Below are the code and all the weights of a small trained network. Each question names an input and a target symbol and asks about switching units off, where a switched-off unit gives its printed mean instead of its output.

import numpy as np


def w(rows, s, z=0):
    codes = np.array(rows[::2]) - 128.0
    scale = np.full(codes.shape[1], s)
    scale[-1] = z or s
    return codes * scale


def norm(h):
    return h / np.sqrt((h * h).mean(-1, keepdims=True) + 1e-5)


def f(y):
    return y / 2 * (1 + np.tanh(0.7978845608 * (y + 0.044715 * y**3)))


def softmax(a):
    e = np.exp(a - a.max(-1, keepdims=True))
    return e / e.sum(-1, keepdims=True)


def log_softmax(a):
    a = a - a.max(-1, keepdims=True)
    return a - np.log(np.exp(a).sum(-1, keepdims=True))


def net(x, mask):
    ids = ['ΓΘΛΦΩαβδεημξστψ'.index(c) for c in x.split()]
    T = len(ids)
    res = E[ids] + P[:T]
    u = 0
    for l in range(2):
        q, k, v = (norm(res) @ M[l].T for M in (Q, K, V))
        z = softmax(np.where(np.tri(T) > 0, q @ k.T / 2**0.5, -1e9)) @ v
        res = res + np.where(mask[u], z, O[l][:, -1]) @ O[l][:, :-1]
        u += 1
        y = f(norm(res) @ A[l][:, :-1].T + A[l][:, -1])
        res = res + np.where(mask[u : u + 4], y, B[l][:, -1]) @ B[l][:, :-1]
        u += 4
    return log_softmax(norm(res)[-1] @ U[:, :-1].T + U[:, -1])


Q, K, V, O, A, B = {}, {}, {}, {}, {}, {}
E = w([
[82,108,159,134,105,113,136],'Γ',
[128,108,18,70,172,40,87],'Θ',
[109,96,162,232,84,88,104],'Λ',
[83,123,148,203,114,120,122],'Φ',
[53,150,148,152,75,130,135],'Ω',
[180,165,52,161,176,99,190],'α',
[99,160,114,166,85,155,148],'β',
[152,46,120,149,51,107,127],'δ',
[98,139,123,84,105,183,147],'ε',
[159,140,141,122,127,153,143],'η',
[97,158,191,61,123,113,78],'μ',
[181,86,61,202,50,121,75],'ξ',
[2,221,62,225,191,142,5],'σ',
[157,40,191,202,84,216,111],'τ',
[22,95,47,144,174,248,130],'ψ',
],0.0077)
P = w([
[160,105,126,109,4,92,113],'0',
[164,145,149,108,54,102,129],'1',
[180,156,157,107,110,119,124],'2',
[197,181,154,148,173,134,136],'3',
[189,199,159,145,194,143,145],'4',
[179,207,181,133,218,138,158],'5',
],0.0029)
Q[0] = w([
[52,255,235,203,75,123,237],'0.h1',
[97,11,49,94,17,78,83],'0.h1',
],0.0048)
K[0] = w([
[144,204,183,68,224,217,108],'0.h1',
[183,14,77,119,2,152,129],'0.h1',
],0.0056)
V[0] = w([
[103,2,67,147,116,223,232],'0.h1',
[107,103,128,146,166,44,199],'0.h1',
],0.0034)
O[0] = w([
[105,95,147,143,253,96,148,43],'0.h1',
[127,84,30,162,76,152,122,11],'0.h1',
],0.0079,0.0012)
A[0] = w([
[104,209,147,77,168,187,98,232],'0.n1',
[75,147,24,66,178,60,78,155],'0.n2',
[225,2,90,116,98,109,167,49],'0.n3',
[185,109,135,190,96,90,128,1],'0.n4',
],0.0057,0.00097)
B[0] = w([
[94,95,162,190,132,76,74,254],'0.n1',
[118,48,87,117,1,143,115,170],'0.n2',
[97,117,174,132,220,114,92,167],'0.n3',
[65,180,123,61,119,104,147,161],'0.n4',
],0.0056,0.0029)
Q[1] = w([
[165,69,99,118,161,160,59],'1.h1',
[107,210,255,200,132,116,51],'1.h1',
],0.0059)
K[1] = w([
[59,45,111,123,91,128,163],'1.h1',
[185,144,93,225,200,254,44],'1.h1',
],0.0056)
V[1] = w([
[3,153,68,145,170,237,85],'1.h1',
[158,42,170,165,99,243,198],'1.h1',
],0.0052)
O[1] = w([
[130,111,155,107,77,12,215,60],'1.h1',
[124,46,198,254,4,153,68,1],'1.h1',
],0.0056,0.0017)
A[1] = w([
[126,51,72,25,110,132,194,16],'1.n1',
[152,141,54,69,32,200,83,34],'1.n2',
[93,65,133,61,149,253,223,152],'1.n3',
[189,51,156,150,130,140,185,1],'1.n4',
],0.0049,0.0033)
B[1] = w([
[118,129,145,101,73,179,48,88],'1.n1',
[50,75,197,50,139,37,43,206],'1.n2',
[99,161,29,226,105,105,132,182],'1.n3',
[67,249,204,158,8,3,80,7],'1.n4',
],0.0053,0.0011)
U = w([
[88,151,87,136,109,147,149,23],'Γ',
[145,213,219,41,46,161,43,90],'Θ',
[127,43,63,59,73,110,71,225],'Λ',
[207,57,192,166,89,23,171,175],'Φ',
[73,68,211,131,255,102,145,126],'Ω',
[74,159,148,115,40,147,173,91],'α',
[183,158,137,51,90,88,208,143],'β',
[61,223,64,218,109,47,35,5],'δ',
[206,30,175,243,59,156,82,211],'ε',
[124,138,92,149,75,118,180,113],'η',
[114,152,98,153,115,133,143,63],'μ',
[194,164,156,186,159,238,34,133],'ξ',
[218,195,24,61,201,149,142,193],'σ',
[29,17,51,219,124,174,180,102],'τ',
[154,164,122,164,59,176,216,127],'ψ',
],0.0063,0.0028)

Each question gives the input, a string of symbols that net reads in full, and the target symbol t.
The units are the heads (2 rows each of Q, K, V and O) and the neurons (one row each of A and B). Each row of codes is followed by its name. A weight is (code - 128) times the scale printed after its matrix; where a second scale follows, it is the last column's (O, A, B and U).
mask holds one flag per unit, layer by layer, with each layer's heads first. A switched-off unit (its flag False) gives its mean, the last column of its rows in O or B, instead of its output. The means were averaged over made-up inputs and are rounded, as every weight is.
A unit's drop is (log p(t) with every unit on - log p(t) with that unit switched off) / (log p(t) with every unit on - log p(t) with every unit switched off).
The circuit of an input: a set's keep is (log p(t) with only the set's units on - log p(t) with every unit switched off) / (log p(t) with every unit on - log p(t) with every unit switched off). Starting from all 10 units, units are removed one at a time, each time the one whose removal leaves the highest keep (on an exact tie, the one counted first), for as long as the keep stays at least 0.8.
circuit, biggest first: the units of the circuit, biggest drop first
top k neurons: the k neurons with the biggest drops, biggest first
k most important neurons of layer l: the k neurons of layer l with the biggest drops, biggest first
drop when u is switched off: that unit's drop, to one decimal
input ψ Γ ξ, target Φ: circuit, biggest first -> 1.h1; 0.n3
input α α Γ Λ η ε, target ξ: most important neuron of layer 0 -> 0.n1
input η Γ Γ Ω μ Φ, target Θ: circuit, biggest first -> 0.h1; 1.n3
input ε μ Θ Γ, target Θ: top 2 neurons -> 0.n2; 1.n2
input Γ ε ξ, target σ: 2 most important neurons of layer 0 -> 0.n3; 0.n4
input δ Γ ξ Γ, target σ: 2 most important neurons of layer 0 -> 0.n2; 0.n4
input Γ Λ Γ, target δ: top 2 neurons -> 1.n3; 0.n2
input Γ ξ Θ Λ, target σ: circuit, biggest first -> 1.h1; 0.n4; 0.n1
input ε μ β, target Θ: 2 most important neurons of layer 1 -> 1.n2; 1.n3
input Γ α Γ Λ ε Λ, target Ω: top 3 neurons -> 0.n4; 0.n1; 1.n3
input Γ Γ Γ, target τ: top 3 neurons -> 0.n1; 0.n2; 1.n3
input ε Γ Φ, target Ω: top 2 neurons -> 0.n2; 1.n3
input τ Φ Ω, target ε: drop when 1.h1 is switched off -> 1.0
input η α Φ ε ψ η, target Φ: drop when 1.h1 is switched off -> 0.7
input Γ τ τ η, target ε: circuit, biggest first -> 1.h1
input Γ Γ Θ Λ α η, target ξ: drop when 1.h1 is switched off -> 0.6
input α η Ω Θ ε β, target Ω: drop when 1.n4 is switched off -> 0.0
